(in the rows, 128 means zero)
Each row has a class, written as a number after it.
[111 151 119 168 146 138 164 168  96  87 126 109 102 133 100  87  96 121
 163 133 149 135 152 135 169 139  71 119  75 117 180 126  94  89 162  95
 149 160  93 141  95 159 102 182 124 142 144 141 132 116  72]
7
[110 106 147 157 174 113  86 125 166 127 125  81 116 172 142 131 151 132
 119 156  97 171 119 119 128  82 100 174  98 113 114 128 115 101 142 124
 118 151  80 112 105 100 151 138 155 128 151 142 130  81 162]
0
[119  72 153 150 153 121  70 113 184 143 127  80 112 174 146 132 174 161
 144 133 111 181 117 126 116  93  77 173 110 132 104 107 101 117 130 115
  93 150  75  78 106  98 145 150 150 146 142 123 128  64 159]
11
[137  69 151  85  87 127  70 133 166 173 149 147 144 107 119 184 112 135
 159 135 137 180 105 113  97 166 181 150 162 133  74 115  74  83 105 135
  56 122 132 148 139 120 158 107 180 176  93 130 108 132 143]
5
[ 98 102 154 146 191 126  90 132 160 151 131  86 117 154 145 119 161 156
 124 141 116 153 134 113 138 124  99 166  88 143 114 113 115  94 139 115
 107 146  72  80 117 119 129 144 136 124 150 120 128  89 187]
0
[158 154 155 136 115 103 190 108 161  72 119 110 120 137 156 136 194 196
  97 105  58 136 116 119  93 126  95 113 152  67 100 127 208 157 131 126
 202 126 165  67 119 122 130  65 110 119 129 129 146 118 148]
0
[159 152 149 135 130 103 162 109 130  73 126 104 132 142 143 133 193 188
 115 120  90 134 130 121  84 113  99 101 137  96 108 120 202 148 118 132
 174 139 168  71 111 104 129  85 125 103 134 137 141 104 132]
7
[167 155 176 144 114 100 176 106 165 106 156 101 128 126 143 136 213 179
 123 117  80 152 127 100  80 134  98 104 141 102  83 100 180 151 128 119
 150 134 172  41 119  75 108  70 112 140 127 139 146 120 131]
11
[118 128 111 116 135  90 102 124 134 143 102  73 169 135 102 137 120 134
 118 144 152  28 139 160 116 103 125 134 151 145 142 105 197 165 146 139
 185 106 109 116 172 189 168 112  97 105 191  90 120 163 171]
5
[105 141  98 170 151 141 162 151 129 100 150  84 117 168 117 104 115 126
 157 131 160 132 133 139 153 120  66 148  99 125 157 121  97 108 181 109
 122 151 108 164  94 157  93 167 123 155 139 132 121 109 106]
10
[ 90 116 142 145 169 175  78 113 150 142 130  60 153 142 182 146 209 153
 139 106 175  94 138 101 137 135  94 166 120 214 124  79 148 128 115 133
 152 103 104  72 169 124  91 124 149 104 145  95 108  88 158]
2
[138 132 106 136 103 114 113 156 119 129 135 121 122 158 128 181  62 107
 104 142  96 108  98 200 135  62  91 154 141  70 145 180 135 138 140 145
 130 129  99 171 127 133 142 161 133 136 130 154 146 165 114]
10
[130 149  87 154 123 137 124 139 108 113 100  99 119 148 116 148  44 110
 102 132 106  80 114 161 160  56  84 142 132  90 169 177 119  99 135 120
 160 120  96 199 134 158 148 147 113 136 141 184 141 162 111]
3
[ 80 125 146 150 188 142  81 117 134 118 122  78 116 149 168 135 195 119
 133 139 150 128 130 100 139 134  84 170 113 210 129  93 115 149 137 129
 141 109  86  96 140 105 103 140 152 115 140 112  99  69 141]
4
[118 188 104 166 153 129 195 152 115  74 127  95 117 129 106 121 111 120
 156 126 173 104 156 138 153 135  73 124  93 134 176 127 100  89 135 106
 142 159 118 152  99 147 133 164 122 105 148 146 148 111 104]
0
[125 175 115 178 119 131  86 127 126 144 104  77 124 141 110 146  60  88
  92 113 105  88 136 168 179  72  63 115 131 109 153 151 128 121 132 127
 136 137 102 162 103 129 128 155 103 126 139 185 145 165  76]
9
[169 143 155 142 101 125 179  96 145  94 125 113 123 149 130 124 218 211
 113 117  81 123 132 128  93 125 119 107 151  98  98 119 196 172 114 135
 175 142 173  72 146 101 122  77  92 116 117 132 128 118 127]
6
[ 85  94 140 138 170 160  84 109 155 119 132  56 128 149 187 141 168 130
 158 117 148 109 122 108 110 137  89 139 118 219 102  84 139 137 139 127
 140 107  98  79 165 137  74 114 179 144 138 107  93 108 170]
2
[101  60 157 142 167 132  47 126 172 138 117  79 123 174 160 122 154 131
 141 123 102 163 121 136 136  97  86 163 100 139 113 126 120 101 150 134
  99 157  65  84 120 123 129 150 142 150 140 109 120  84 170]
11
[ 83  98 130 132 184 164  76 119 154 126 140  74 150 137 197 164 191 159
 142 121 169 104 128 109 129 147  95 181 132 209 123  90 147 119 125 134
 127 116 125  91 176 109  81 138 164  93 134  92 106  79 178]
5
[108 164 118 176 132 134 177 159  95 101 135 114 106 157 108  99 125 124
 135 132 145 135 151 139 176 131  94 160  89 106 164 134 121 133 151  92
 173 138 115 113  95 156 109 175 110 127 142 127 129 125  95]
4
[105 143 113 131 166  86 132 114 164 136 100  81 166 127  96 131 126 137
 123 142 179  49 160 142 114  91 103 138 136 149 141  94 167 137 132 134
 177 107 124 102 163 162 159 130  99 110 179 115 131 162 137]
1
[139 148  95 140 104 115 117 138 110 143  98 106 128 140 107 168  77 120
 115 142 129  83 124 172 150  66  66 144 144 109 169 169 115 110 110 148
 118 134 100 202 139 134 145 151 115 112 147 186 144 148 103]
6
[120 135 121 139 128 131 106 121 114 123 129  93 140 130 134 160 106 105
 100 134  94  77 107 187 172  74 111 148 150 103 139 164 136 163 134 133
 157 117 138 158 125 150 132 159 129 126 148 175 143 167 121]
11
[117  80 163 140 199 120  86 127 154 120 121  68 104 181 164 118 136 128
 146 145  98 186 126 118 120 108  87 152  77 165 126 129 118  98 132 121
 108 160  31  70  99  87 115 147 149 135 135 103 117  88 147]
2
[133  82 143  70 142 120 114 124 145 151 162 154 111 122  99 159 107 113
 146 154 121 222  88 100 106 153 179 166 151 132  77 147  63  85 116 126
  65 119 105 156 128 119 152  94 166 191  90 137 104  89 160]
8
[115 108 123 129 178 150  84 126 143 132 119  78 141 154 183 165 173 156
 159 119 161 109 121 111 116 123  55 158 119 201 125  88 132 132 119 140
 138 113  61  74 167 135 103 128 152 115 131  97 114  89 162]
2
[ 95 131 134 157 182 144 131 127 146  98 142  91 140 161 193 146 178 121
 150 125 175 118 125 102 111 156  91 159 111 230 122  94 135 136 122 123
 129 123  85  76 184  98  72  99 154 113 142  94 107  91 187]
10
[ 89 124 115 116 181  97 118 115 136 130  99  71 175 144 111 126 137 133
 108 149 150  55 126 144 128 100 104 141 154 137 123  94 182 193 139 136
 186  94  97 115 163 186 164 110 116 101 180 121 116 164 159]
9
[118 138 125 111 150  76 135 123 148 131 122  80 146 145  97 110 130 143
 127 165 138  55 149 138 123 109  88 124 146 143 144 100 188 175 127 150
 201 106 109  84 167 149 178 117 111 123 188 105 124 135 139]
9
[ 88 115 140 134 162 150  93 108 125 112 117  70 121 153 167 129 179 165
 155 131 156  97 140  95 134 154  79 146 119 234 139  78 144 137 106 144
 130 114 116 100 169 110 101 112 150 116 156 109 106  83 167]
6
[167 132 154 148 101 115 162 116 172 105 141 114 132 150 151 135 172 162
 126 107  88 142 134 131  72 113 112 104 134  74 103 126 187 123 141 134
 154 144 137  71 129 107 106  79 116 138 123 114 139 128 121]
7
[178 151 161 114 131 105 200 122 130  68 146 134 129 132 146 136 202 197
 115 112  95 124 120 123  74 118 117  96 161  67 115 120 205 161 133 149
 177 135 176  65 133 103 126  78 104 106 119 126 147 134 142]
10
[ 97 100 163 161 160 112  70 137 168 119 120  96 122 186 153 108 169 117
 119 138 124 187 120 139 139  97  96 165 106 127 106 114 113 116 175 123
 128 158  66 106 116 115 123 127 130 141 138 119 124  90 156]
10
[151 156  83 144 106 136  72 133 112 173 103 110 126 140 107 166  66 126
  91 118  89  74 109 180 165  67  72 151 152  82 159 157 124 132 125 148
 155 120  99 177 122 168 144 158 120 130 143 171 147 169  93]
0
[ 93  63 157 140 190 118  83 110 178 145 138  76 107 147 121 115 169 131
 132 143 111 183 115 122 141  90  91 171 110 128  94 118  94 112 154 105
 120 136  90  90  95 114 136 156 150 166 141 143 113  58 150]
11
[107 134  95 136 156 140 194 154 100  76 123 105 121 141  93  94 101 117
 167 133 190 133 143 136 158 127  73 120 103 129 163 130 104  99 149  97
 146 141 110 147  85 160 122 162 114 142 139 155 138  84  87]
3
[169 153 178 128 137  98 182 108 128  56 155 128 129 146 158 148 212 182
 112 127  94 159 119 106  82 146 125 109 147  96 103 108 188 174 125 131
 172 139 159  52 115  76 118  67 114 116 115 118 151 117 159]
10
[100 104 156 142 181 115 102 138 159 135 126  90  98 162 151 106 167 147
 130 148 106 163 131 142 146 106  88 160 104 139 131 124 107 108 149 120
 137 143  71  97 107 107 136 172 129 124 137 112 123  95 137]
4
[114  79 176  87 110 114  68 113 168 189 170 162 119 127 129 148 112 139
 142 135  84 202 103 107  99 152 181 148 152 132  62 117  78 110 138 143
  40 120 147 149 114 107 137 102 174 202 101 140 110 136 144]
4
[177 149 164 142 147 113 187  98 168  94 152  92 112 126 145 139 207 179
 110 109  86 138 117 127  75 109 112  95 149  84  83 113 181 163 136 119
 161 129 180  63 124  92  96  82 102 139  99 141 146 147 123]
11
[ 90 102 126 157 173 162  81 118 140 130 121  67 134 176 167 137 195 143
 155 134 179 109 138 100 136 146  71 169 111 225 130  85 117 116 113 136
 123 129  84 118 159 111  87 123 140 121 140 109 112  67 157]
6
[108 147 132 116 166  87 120 114 137 119 116  67 163 136 120 137 155 131
 108 132 161  44 127 152 117 109 108 140 147 147 130 105 201 176 135 141
 176 107 109  87 156 163 141 115 113 103 186 110 137 164 136]
2
[129 155 113 157 115 144 102 122 108 133 120  93 109 155 144 145  66  94
  95 127  87 106 139 150 161  80  80 133 126 103 158 173 122 108 140 125
 121 140 103 172 112 118 100 154 125 125 145 185 146 177 109]
8
[ 99  84 166 157 169 121  75 122 173 138 124  99 106 181 143 118 154 161
 142 147 116 177 143 117 140  98  83 173  92 126 116 106  97 109 158 114
 102 163  70 105 114  96 123 159 119 150 137 131 139  92 126]
1
[119 136 104 155 149 144 169 158  92  88 144  92  99 150  96  93  92 107
 167 137 140 141 144 150 147 126  81 112  88 123 167 129 106 106 162  97
 155 151  88 136  92 162 113 160 134 145 140 139 118 102 102]
7
[ 93 123 115 114 161  71 115 107 154 128  89  68 159 140 108 105 133 131
 119 160 165  63 141 161 126  99  93 127 128 150 139  96 181 173 141 140
 178 109  90  98 145 173 143 143 110 114 195  97 120 151 135]
8
[159 122 176 131  91  99 151 113 174 105 143 131 112 148 155 143 179 187
 113 111  83 147 142 137  76 128 108 122 140  84  95 121 203 148 136 137
 167 143 157  43 137  78 112  89 100 131 109 100 140 111 125]
5
[107 157  97 166 154 135 192 163 118  98 113  96 112 140  80  92  79 103
 140 125 190 118 149 152 156 115  85 134 101 105 171 126  97  99 164  84
 172 137  76 158 118 183 129 149 103 148 140 151 132 127  92]
3
[128 195 121 183 136 152 174 158 103  88 129  85  98 140  98 129 115 120
 155 123 142 124 161 134 168 133  78 151  88 119 171 121 110 107 143 101
 173 145  87 125 109 139 123 160 122 131 143 132 132 105  81]
0
[101  76 137 140 151 120  73 134 170 157  99 101 102 171 152 122 131 172
 140 144  92 179 106 142 139  90  97 177 104 114 105 127  98  91 148 132
 110 158  60 126 120 128 142 152 165 148 145 122 116  84 137]
0
[172 154 161 129 135 114 187 108 146  73 128 123 114 154 155 119 188 198
 116 124  60 161 139 105  84 126  99 102 136  97 104 125 199 147 126 131
 168 141 152  63 136  73 104  70 111 122 121 132 144 133 130]
0
[ 75 124 123 161 193 137  86 119 147 137 157  66 134 153 175 145 189 132
 134 148 167 132 123  94 130 130  80 190 108 198 103  84 136 126 120 119
 132 118 133  81 138  97  80 142 189 120 141 128 116  47 161]
1
[124 160 108 155 136 136 164 164 108  94 110  89 121 124  82 112 116 123
 167 130 173 120 149 156 161 105  65 128 100 124 171 113 102 136 137 103
 168 127  98 154 121 175 148 167 114 131 133 147 119 103  88]
11
[141  83 150  97 128 124  45 128 145 181 158 151 125 113 100 173  91 109
 143 137 125 201 100 105 100 170 191 129 152 139  79 110  60  93  99 139
  55 120 107 167 137 121 159  90 189 192  83 132 103 129 153]
7
[ 97  96 149 151 181 128  51 116 157 148 111  88 140 165 145 127 161 128
 112 137 116 194 119 111 151 104 108 183 114 131  97 123  99  94 147 109
 101 150  58  97  99 107 123 135 136 129 136 139 119  72 150]
3
[108 104 147 160 162 108  75 128 182 139 117  80 112 194 155 130 152 151
 138 154  96 179 118 126 131 105  65 182  99 155  96 111 112 116 136 124
 128 155  53  65 114  90 150 135 135 147 139 113 121  63 148]
9
[ 94  93 147 166 150 121  68 126 188 145 120  99 122 161 138 129 140 126
 127 143 120 172 139 125 145  94  95 180  97 126 103 127 107  77 152 116
 125 151  92  90 122 111 129 157 144 162 132 132 123  77 143]
1
[102 147 110 132 146  79 150 113 140 139  97  93 153 122 103 102 126 143
 109 144 140  32 131 155 116  95 108 117 135 151 144 111 179 167 139 130
 198 102 112 114 169 184 156 119 110 107 188 113 109 153 140]
4
[138  97 147  94 114 104  98 124 170 156 165 174 135 113 109 177  70 124
 157 134 123 182 107 111  92 175 183 146 167 123  79 119  72  89 119 146
  58 119 122 141 154 122 142 101 169 212  89 118 113 141 157]
3
[144 121 158 108 102 130  79 116 148 171 166 146 118 109 129 160 119 154
 131 129  94 186 107  98 119 188 198 144 172 116  84 121  79 103 106 129
  72 133 146 164 130 104 131 102 172 175  90 130 115 130 142]
3
[150 102 148 103  93 119  53 120 177 209 173 164 112 113 116 186  84 165
 169 135 100 171 100 112  73 161 170 163 161 132  66  96  66  93 106 148
  33 124 131 148 143 107 143 117 192 213  82 125 116 111 126]
1
[ 82 110 130 105 195  73 112 111 126 119 104  77 182 145 109 115 130 114
 123 152 165  65 151 156 134  76 100 116 125 156 144  98 189 185 140 149
 187 100  87 100 158 183 149 124 112  90 183 106 106 153 149]
4
[115 155 115 172 119 118 160 155 115  96 129 118 122 153  91 124 103 122
 153 148 185 137 158 128 150 116  73 164  77 125 165 123  91  80 138  99
 167 161 105 114 111 141 128 152 112 141 134 144 142  81  90]
1
[ 94  66 149 151 178 122  81 114 159 120 115  72 121 186 159 130 169 151
 149 146 119 152 116 140 137 103 105 170 109 155 106 115 124 113 132 139
 112 157  77  98 120 116 118 142 145 132 144 114 112  76 171]
6
[ 97 127 122 113 155  80  97 100 159 159 118  66 172 131  95 109 145 149
 119 153 157  65 160 132 140 101  96 131 146 149 131  88 190 162 135 148
 156 107 135  92 140 153 153 130 117 116 196 122 118 118 123]
1
[122 150 113 131 156  82 139 109 135 109  66  91 160 131 111 127 126 134
 128 142 157  28 145 142 120 107  91 120 137 163 144 108 169 149 128 136
 204 113  68  92 179 188 158 114  98 113 194 103 127 153 155]
8
[121 172  88 148  88 125 115 140 116 149  96 111 118 119 109 144  51 113
  98 117 136  69 131 181 164  63  86 128 139  95 157 162 128 102 138 123
 143 119 144 189 132 172 138 161 113 127 144 182 151 179  94]
1
[108 136 151 130 101 124  85 129 125 158 128 108 135 126 133 144  98 105
  91 121 110  79 138 167 166  94 120 138 150 106 147 156 134 118 144 144
 131 121 143 142 109 141 117 148 120 131 157 178 150 194  93]
4
[139 160 111 161  87 134  94 126  99 126  83  99 112 149 115 174  78  95
  98 125 102 101 119 148 147  61  96 150 141  94 148 168 130 126 137 131
 157 126  97 169 146 147 136 124 121 132 151 174 132 169 125]
8
[191 184 147 144  79 115 175 109 138 115 130 115 126 127 130 138 192 192
 107 108  80 132 145 116  88 128  98  84 146  82 108 123 197 120 106 131
 150 145 173  76 113  81 122  75  87 102 112 140 152 122 119]
6
[151 107 158 102 122 119  44 126 145 154 178 135 123 136 116 165 106 127
 147 141  94 188 107 116  92 179 160 126 160 155  92 109  88 103 109 153
  57 141 117 149 121  83 140 105 186 185  85 114 109 109 143]
10
[101 108 130 133 175 148  93 118 146 107 136  72 142 137 186 146 190 130
 144 137 184 102 122 109 118 157 109 169 126 231 128  93 137 109 100 128
 155 114 119  84 164 105  97 125 177 111 136  95 112  67 179]
5
[128 116 156  96 122 115 116 121 139 167 186 161 103 108 120 164 126 133
 142 150 103 191 114  95 110 171 179 153 155 134  78 139  63 100 101 125
  52 117 143 154 120  88 146 124 184 162  91 148 103 112 145]
4
[105 112 131 144 160 158  94 113 131 122 125  63 130 146 180 150 187 150
 157 128 152  84 128  95 111 153 111 154 134 208 136  86 145 122 115 151
 133 123 117  99 168 121  97 105 167 111 151  96 101  81 195]
6
[104 139 126 136 139  81  75 111 153 153  84  84 158 140  91 133 146 149
 116 148 153  67 143 151 121 110  99 153 149 146 125  81 173 170 131 139
 162 119  96 104 174 153 153 122 118 112 186 111 120 151 127]
6
[ 96  93 157 165 160 117  78 126 176 150 131  81 114 175 155 112 162 131
 119 144 101 153 132 156 141 110 106 156  97 140 115 126 123 121 138 118
 122 149  64  80 102 105 140 169 138 131 142 107 119  86 157]
4
[160 100 159  85 117 100 103 123 142 160 206 161 124 134 109 182 131 138
 159 167 117 211  92  98  92 177 177 154 168 138  61 114  64 134  91 141
  41 120 120 135 133  78 154  93 194 198  93 147 112 107 165]
10
[149 157 131 141  97 112  71 138 130 177 123  85 145 124 120 167  88 109
  98 125  99 101 130 185 163  59  91 138 143  84 148 158 142 120 126 144
 129 139 110 144 125 127 131 147 119 118 150 169 152 164  92]
11
[ 98 160 108 147 163 141 180 161  85  85 137 115 111 142 103  87  89 114
 159 143 157 124 148 130 180 133  72 137  91 129 172 131  95 107 160  98
 152 146  96 153  95 163 116 167 105 129 135 151 133 101  98]
9
[103  79 150 130 170 126  69 122 176 135 118  92 115 165 153 134 163 150
 143 137 105 172 128 126 126  98  85 156 111 128 108 109 117 113 152 130
 113 141  58  95 121 121 152 137 147 128 142 114 120  64 184]
0
[159 166 160 143 118 109 158 116 176  88 135 108 137 137 153 127 185 193
 105 113  98 135 129 119  89 114 101 113 141  90 111 114 204 113 129 145
 174 143 178  53 134  87 121  71  96 121 108 123 146 111 133]
9
[108 160 118 157 163 137 169 167 101  83 129 114 128 160 103 108 116 136
 155 133 166 125 158 142 157 137  83 153  85 130 184 116  92 117 135 120
 140 161  90 165 111 155 142 158 107 101 139 136 139 111 105]
0
[128 141 105 130 116 132  89 125 128 135 135  91 145 141 117 164  83 103
 112 138 122  92 127 158 164  77  71 151 127 105 164 160 115 107 126 152
 109 130  98 167 113 135 140 151 125 126 151 192 144 148 104]
0
[124 164  92 159 137 149 171 162 103  95 108 109 114 140  95 107  94 123
 140 128 167 129 138 133 155 114  72 143  85 115 164 131  98  79 148  91
 162 138  86 133 123 177 118 151 105 137 125 147 129 129  98]
8
[147  72 167  68 138 121  49 116 144 158 171 158 119 129 124 181  95 147
 160 153  64 200  81  92  82 166 181 162 179 125  66 113  78 121 114 160
  57 129 131 124 128 100 154 100 213 204  89 133 109 117 151]
9
[109 185 115 176 151 117 204 160 111  57 129  86 130 123  83 113 124 104
 168 151 179 158 166 139 179 130  70 136  88 125 158 135 110 102 126  84
 159 149 108 121  90 118 115 188 127 119 139 160 122  68  71]
3
[117 101 135 139 182 138  83 128 153 139 108  61 108 163 143 128 175 150
 121 125 131 143 124 137 137  88  71 151 123 133 124 126 118  97 145 118
 143 146  62 114 119 124 133 150 123 115 133 130 129 107 140]
2
[ 93 132 130 153 179 165  62 117 128 126 140  56 127 139 186 140 199 124
 140 136 159 105 125 119 127 151 127 158 128 207 123  78 136 144 127 130
 161 112 107 104 167 121  86 128 192 112 144  98  99  99 174]
7
[104 135 128 133 141  76 132 125 179 140 113  82 164 135 109 109 143 113
 126 154 168  63 161 144 110 119 103 114 131 160 130  99 171 126 140 143
 165 130 137 109 165 142 128 113 104 116 178 104 132 162 128]
6
[104 177  99 167 141 143 162 151  94  90 133  91 118 155  98  86  94 114
 155 145 151 127 148 136 174 120  64 129  95 146 166 120 107 119 144 102
 144 145 111 156  99 140 120 169 130 128 143 153 124  91  80]
9
[115 201 115 179 111 126 155 162  89 105 133 102 114 154  98 110  90 107
 129 134 148 156 154 143 166 134  97 149  94 111 157 130 117 108 147  93
 146 153  99 143 108 127 115 147 119 128 141 138 135 120  84]
3
[127 150 115 150 101 129  94 120 107 155 121  85 124 136 117 164  77 118
 114 128  96  75 133 203 170  48  89 147 142 103 163 160 132 156 127 149
 141 116 114 178 121 136 133 180 113 120 154 161 132 157  94]
11
[132 152 124 134 101 117  70 134 130 144 117  90 134 141 129 155  93 135
 107 120 115  68 139 168 155  70  50 134 143 113 173 153 155 113 140 160
 139 136 126 152 126 130 120 164 105 118 157 156 157 159  81]
2
[178 164 182 125  87  92 181 108 170 112 138 100 126 125 158 125 202 211
 130 109  75 111 139 150  84 125  97  73 154  97 108 106 218 165 121 146
 186 140 145  51 130  92 127  87 105 120 139 110 154 116 107]
2
[ 97 146 126 136 138  74 104 141 164 141 111  87 189 118 119 125 125 112
 116 140 152  50 154 157 133 103 107 131 126 123 144 116 193 122 148 148
 184 120 115 107 164 181 140 125 111  99 193  95 126 153 135]
7
[110 164 102 172 147 129 201 166  93  93 141 103 116 144  97 110 105 107
 147 144 173 134 153 136 167 139  83 147  86 118 164 136  87 112 133  90
 146 146  97 142  81 144 126 182 132 121 145 153 123 119  96]
10
[131 141 110 118 110 135  81 118  95 134 121 111 142 138 110 162  60 144
 113 124  91  83 130 166 175  73  83 144 165  91 164 163 139 120 127 154
 133 119 104 181 138 146 145 157 126 135 151 179 138 146 103]
3
[112 143 119 117 164  96 108 118 113 151 102  65 163 124  95 136 166 154
 113 146 159  46 142 151 136  84 117 153 156 125 135  93 182 190 134 139
 199  90 112 112 173 183 166 123 107  96 189 115 117 163 159]
11
[117 116 144 160 184 128  69 119 174 165 107  59 101 147 125 137 184 159
 117 133 120 165 133 124 163 108  71 169 111 137 120 108 108 106 114 111
 135 139  49  86  98  96 158 158 129 120 148 132 128  58 144]
0
[135 150 121 137 122 131 110 120 112 143 125 100 123 145 123 163 100 136
 109 126  86  82 136 181 163  53  68 136 151  92 163 166 140 158 137 145
 132 120 109 173 113 127 131 178 104 109 145 176 143 153  77]
4
[116  89 122 130 186 129  89 122 142 134 116  86 103 180 147 126 137 128
 126 149  96 201 103 127 127  81 104 181 101 122  96 153 108  75 151 111
 107 146  51 105  91 124 129 138 139 141 124 128 114  73 184]
8
